Below is a small trained network, with its code and all its weights. Each question gives an input and a class and asks what happens when units are switched off, that is, made to give their printed mean instead of their output.

import numpy as np


def w(rows, s, z=0):
    codes = np.array(rows[::2]) - 128.0
    scale = np.full(codes.shape[1], s)
    scale[-1] = z or s
    return codes * scale


def f(y):
    return y / 2 * (1 + np.tanh(0.7978845608 * (y + 0.044715 * y**3)))


def log_softmax(a):
    a = a - a.max(-1, keepdims=True)
    return a - np.log(np.exp(a).sum(-1, keepdims=True))


def net(x, mask):
    res = np.array(x, float).reshape(1, 4) / 4 @ E
    y = f(res @ A[0][:, :-1].T + A[0][:, -1])
    res = res + np.where(mask, y, B[0][:, -1]) @ B[0][:, :-1]
    return log_softmax(res[-1] @ U[:, :-1].T + U[:, -1])


A, B = {}, {}
E = w([
[51,248,161,124,149],'x0',
[66,110,198,153,130],'x1',
[29,81,36,140,91],'x2',
[147,129,140,43,143],'x3',
],0.018)
A[0] = w([
[166,240,195,108,168,74],'N1',
[73,180,121,155,135,98],'N2',
[84,184,116,4,172,101],'N3',
[167,122,145,49,185,225],'N4',
[199,109,105,245,135,195],'N5',
[57,132,227,178,156,94],'N6',
[189,102,171,90,124,3],'N7',
],0.012,0.0028)
B[0] = w([
[133,113,150,167,16,252],'N1',
[48,165,110,124,163,188],'N2',
[208,229,61,176,131,206],'N3',
[225,83,145,88,87,195],'N4',
[104,101,125,167,242,185],'N5',
[37,58,245,108,134,214],'N6',
[188,65,130,90,174,178],'N7',
],0.011,0.022)
U = w([
[148,145,135,237,227,176],'0',
[207,193,92,85,139,186],'1',
[72,246,135,126,134,75],'2',
[50,94,221,74,164,85],'3',
[196,124,169,134,47,53],'4',
[215,58,168,19,179,68],'5',
[67,20,6,163,99,254],'6',
],0.014,0.0036)

Each question gives the input, the list of numbers given to net, and the class t.
The units are the neurons (one row each of A and B). Each row of codes is followed by its name. A weight is (code - 128) times the scale printed after its matrix; where a second scale follows, it is the last column's (A, B and U).
mask holds one flag per neuron, in row order. A switched-off neuron (its flag False) gives its mean, the last column of its row in B, instead of its output. The means were averaged over made-up inputs and are rounded, as every weight is.
A unit's drop is (log p(t) with every unit on - log p(t) with that unit switched off) / (log p(t) with every unit on - log p(t) with every unit switched off).
The circuit of an input: a set's keep is (log p(t) with only the set's units on - log p(t) with every unit switched off) / (log p(t) with every unit on - log p(t) with every unit switched off). Starting from all 7 units, units are removed one at a time, each time the one whose removal leaves the highest keep (on an exact tie, the one counted first), for as long as the keep stays at least 0.8.
circuit, biggest first: the units of the circuit, biggest drop first
k most important neurons: the k neurons with the biggest drops, biggest first
drop of u: that unit's drop, to one decimal
input [2,-5,0,0], class 1: circuit, biggest first : (N6)
input [3,-8,1,-4], class 2: 2 most important neurons : (N7 N4)
input [0,-5,-1,8], class 1: 2 most important neurons : (N3 N6)
input [7,5,-6,1], class 4: 3 most important neurons : (N1 N3 N5)
input [-6,5,-5,-6], class 0: 2 most important neurons : (N5 N4)
input [-8,5,-3,-3], class 0: 3 most important neurons : (N5 N4 N6)
input [-7,7,1,-4], class 0: 2 most important neurons : (N5 N1)
input [0,3,1,-8], class 3: 2 most important neurons : (N3 N6)
input [7,5,-5,2], class 4: 4 most important neurons : (N1 N3 N5 N4)
input [0,2,1,8], class 1: 3 most important neurons : (N3 N6 N1)
input [3,-6,0,-3], class 2: 2 most important neurons : (N4 N7)
input [4,6,6,7], class 2: drop of N5 : 0.0
input [1,-3,-3,4], class 4: drop of N2 : 0.1
input [5,-7,5,5], class 1: drop of N6 : 0.2
input [7,-3,-7,8], class 4: drop of N1 : 2.9
input [0,3,-4,-4], class 3: most important neuron : (N3)
